Here is a tiny trained network, its code and every weight. The questions are about switching its units off for an input and a class, where a switched-off unit gives its printed mean instead of its output.

import numpy as np


def w(rows, s, z=0):
    codes = np.array(rows[::2]) - 128.0
    scale = np.full(codes.shape[1], s)
    scale[-1] = z or s
    return codes * scale


def norm(h):
    return h / np.sqrt((h * h).mean(-1, keepdims=True) + 1e-5)


def f(y):
    return np.maximum(y, 0)


def log_softmax(a):
    a = a - a.max(-1, keepdims=True)
    return a - np.log(np.exp(a).sum(-1, keepdims=True))


def net(x, mask):
    res = np.array(x, float).reshape(1, 8) / 4 @ E
    u = 0
    for l in range(4):
        y = f(norm(res) @ A[l][:, :-1].T + A[l][:, -1])
        res = res + np.where(mask[u : u + 5], y, B[l][:, -1]) @ B[l][:, :-1]
        u += 5
    return log_softmax(norm(res)[-1] @ U[:, :-1].T + U[:, -1])


A, B = {}, {}
E = w([
[64,125,133,18,161,139,152,219,152,165,208,88],'x0',
[106,135,222,66,113,229,96,168,55,180,115,95],'x1',
[102,117,59,53,207,178,202,94,96,79,154,124],'x2',
[169,156,165,142,128,196,83,184,177,121,148,134],'x3',
[70,121,137,96,177,81,110,53,123,103,146,124],'x4',
[136,141,208,169,103,102,103,108,109,182,69,98],'x5',
[155,81,219,126,238,144,149,170,112,117,175,133],'x6',
[46,141,250,67,164,141,28,78,149,110,151,80],'x7',
],0.0018)
A[0] = w([
[120,162,254,142,68,123,48,137,144,177,116,115,6],'L0N0',
[157,84,123,124,120,80,142,147,150,137,127,151,69],'L0N1',
[140,188,54,198,69,113,128,47,107,100,89,185,118],'L0N2',
[74,88,136,42,92,129,170,117,16,163,118,40,44],'L0N3',
[189,149,148,187,149,211,152,180,45,166,132,117,24],'L0N4',
],0.0024,0.0022)
B[0] = w([
[115,219,181,193,107,97,8,215,218,192,143,76,203],'L0N0',
[145,160,98,76,108,96,112,156,86,122,134,119,144],'L0N1',
[86,109,117,125,143,142,84,80,137,101,52,101,254],'L0N2',
[4,193,110,112,132,122,205,73,45,153,48,157,180],'L0N3',
[199,52,166,154,79,202,126,101,135,89,82,180,163],'L0N4',
],0.0031,0.0023)
A[1] = w([
[95,95,194,87,201,100,96,108,135,104,162,133,51],'L1N0',
[124,147,88,31,144,205,155,189,151,101,212,137,5],'L1N1',
[148,119,51,173,108,45,171,190,154,118,124,137,28],'L1N2',
[254,80,167,207,101,180,172,171,108,138,89,206,69],'L1N3',
[112,103,77,88,161,129,170,85,106,114,129,148,131],'L1N4',
],0.0034,0.002)
B[1] = w([
[219,146,163,149,141,167,188,107,49,57,146,68,224],'L1N0',
[38,115,6,181,192,200,109,218,163,89,76,116,222],'L1N1',
[119,199,175,143,169,55,150,109,122,205,233,176,211],'L1N2',
[168,50,139,1,58,198,169,153,116,117,135,148,246],'L1N3',
[152,160,191,150,82,124,61,196,145,202,106,86,250],'L1N4',
],0.0039,0.0023)
A[2] = w([
[173,101,48,193,93,83,110,31,165,81,82,141,2],'L2N0',
[139,127,76,129,144,147,195,92,108,114,112,130,159],'L2N1',
[156,124,63,159,133,3,192,141,154,173,253,202,34],'L2N2',
[164,137,51,194,73,93,126,86,144,118,101,161,98],'L2N3',
[137,116,155,173,167,103,98,142,162,192,136,154,184],'L2N4',
],0.0031,0.0017)
B[2] = w([
[90,65,96,108,95,68,29,73,253,54,97,173,228],'L2N0',
[119,131,175,164,110,106,82,135,173,180,143,141,207],'L2N1',
[196,206,103,27,114,94,163,128,92,203,230,158,249],'L2N2',
[104,91,161,81,168,107,106,84,156,77,149,194,236],'L2N3',
[137,195,111,147,78,141,120,146,121,127,150,126,213],'L2N4',
],0.0048,0.0021)
A[3] = w([
[79,152,86,214,250,196,131,220,60,100,113,71,131],'L3N0',
[165,160,191,180,228,126,198,33,87,11,198,49,55],'L3N1',
[81,174,94,20,110,126,119,53,98,138,1,136,171],'L3N2',
[12,187,204,94,53,146,46,145,163,233,157,8,143],'L3N3',
[176,126,252,150,225,124,201,51,99,10,199,20,6],'L3N4',
],0.0023,0.002)
B[3] = w([
[66,98,60,153,131,114,82,102,219,70,167,86,199],'L3N0',
[102,38,166,3,127,151,76,83,36,131,212,88,176],'L3N1',
[96,84,140,131,169,113,226,131,130,129,150,177,206],'L3N2',
[203,156,114,231,160,100,151,139,95,137,75,129,251],'L3N3',
[176,102,131,90,112,97,31,46,27,107,178,59,183],'L3N4',
],0.0043,0.0033)
U = w([
[223,11,175,64,34,247,183,196,120,133,71,175,153],'0',
[96,56,120,115,87,48,67,23,250,60,75,222,139],'1',
[194,230,239,253,103,109,46,201,149,173,73,63,155],'2',
[194,192,83,40,116,49,187,139,139,200,255,188,151],'3',
[112,150,116,137,130,112,195,138,185,126,102,93,3],'4',
[25,111,18,126,202,205,126,228,202,80,152,67,151],'5',
[124,67,196,60,180,125,49,56,37,78,204,8,123],'6',
[31,153,131,154,169,106,236,87,19,183,18,113,116],'7',
],0.0062,0.004)

Each question gives the input, the list of numbers given to net, and the class t.
The units are the neurons (one row each of A and B). Each row of codes is followed by its name. A weight is (code - 128) times the scale printed after its matrix; where a second scale follows, it is the last column's (A, B and U).
mask holds one flag per neuron, layer by layer. A switched-off neuron (its flag False) gives its mean, the last column of its row in B, instead of its output. The means were averaged over made-up inputs and are rounded, as every weight is.
A unit's drop is (log p(t) with every unit on - log p(t) with that unit switched off) / (log p(t) with every unit on - log p(t) with every unit switched off).
The circuit of an input: a set's keep is (log p(t) with only the set's units on - log p(t) with every unit switched off) / (log p(t) with every unit on - log p(t) with every unit switched off). Starting from the 12 units with the biggest drops (on a tie, the unit counted first), units are removed one at a time, each time the one whose removal leaves the highest keep (on an exact tie, the one counted first), for as long as the keep stays at least 0.8.
units of the circuit, in order: the units of the circuit, biggest drop first
k most important neurons: the k neurons with the biggest drops, biggest first
k most important neurons of layer l: the k neurons of layer l with the biggest drops, biggest first
drop of u: that unit's drop, to one decimal
input [-7,-4,5,4,-3,-3,4,-1], class 0: most important neuron : L1N3
input [4,-8,-2,6,5,-5,5,4], class 6: units of the circuit, in order : L1N0; L3N4
input [2,6,-4,5,-3,5,-3,-5], class 0: 3 most important neurons : L1N3; L0N4; L1N4
input [8,7,8,-1,4,3,4,2], class 5: 3 most important neurons of layer 1 : L1N1; L1N2; L1N4
input [-8,0,0,8,3,0,6,2], class 6: units of the circuit, in order : L1N4; L3N1
input [8,-1,4,-6,1,2,2,-3], class 5: 2 most important neurons of layer 1 : L1N1; L1N2
input [3,2,-2,3,-2,-3,6,-1], class 5: 2 most important neurons of layer 1 : L1N1; L1N4
input [-2,0,2,2,-2,-3,7,0], class 0: units of the circuit, in order : L1N3; L0N4
input [-6,8,1,-3,4,4,1,3], class 7: units of the circuit, in order : L0N3; L3N2
input [-1,7,5,7,6,6,-4,-2], class 7: units of the circuit, in order : L0N3; L3N2
input [3,8,8,2,6,5,4,-7], class 5: 2 most important neurons : L3N0; L1N1
input [-2,-7,-5,-8,-5,0,4,-1], class 3: 2 most important neurons : L1N2; L2N2
input [4,-6,-8,-7,-1,-6,0,8], class 6: 3 most important neurons of layer 1 : L1N0; L1N2; L1N4
input [-3,4,-5,-5,7,8,-5,-7], class 1: most important neuron : L2N0
input [2,-8,3,-6,3,4,0,0], class 3: 2 most important neurons : L2N2; L1N2
input [3,-5,2,2,-6,-1,-6,8], class 5: 2 most important neurons of layer 1 : L1N1; L1N4
input [4,2,-6,-4,5,2,-2,-1], class 2: 2 most important neurons of layer 0 : L0N0; L0N2
input [8,-4,-3,4,8,-4,-3,4], class 5: 2 most important neurons of layer 1 : L1N1; L1N2
input [7,7,3,-4,-6,-4,-3,-5], class 5: 2 most important neurons : L1N1; L3N0
input [6,6,1,0,1,-6,-8,8], class 5: most important neuron : L1N1
input [1,-2,-7,-8,-1,8,6,-4], class 3: drop of L1N2 : 0.2
input [-5,7,7,-1,7,1,-8,-1], class 7: drop of L3N2 : 0.1
input [-6,-2,0,-1,0,-4,6,-1], class 0: drop of L2N0 : 0.1
input [6,-3,0,-8,-2,5,-3,0], class 7: 2 most important neurons of layer 0 : L0N3; L0N0
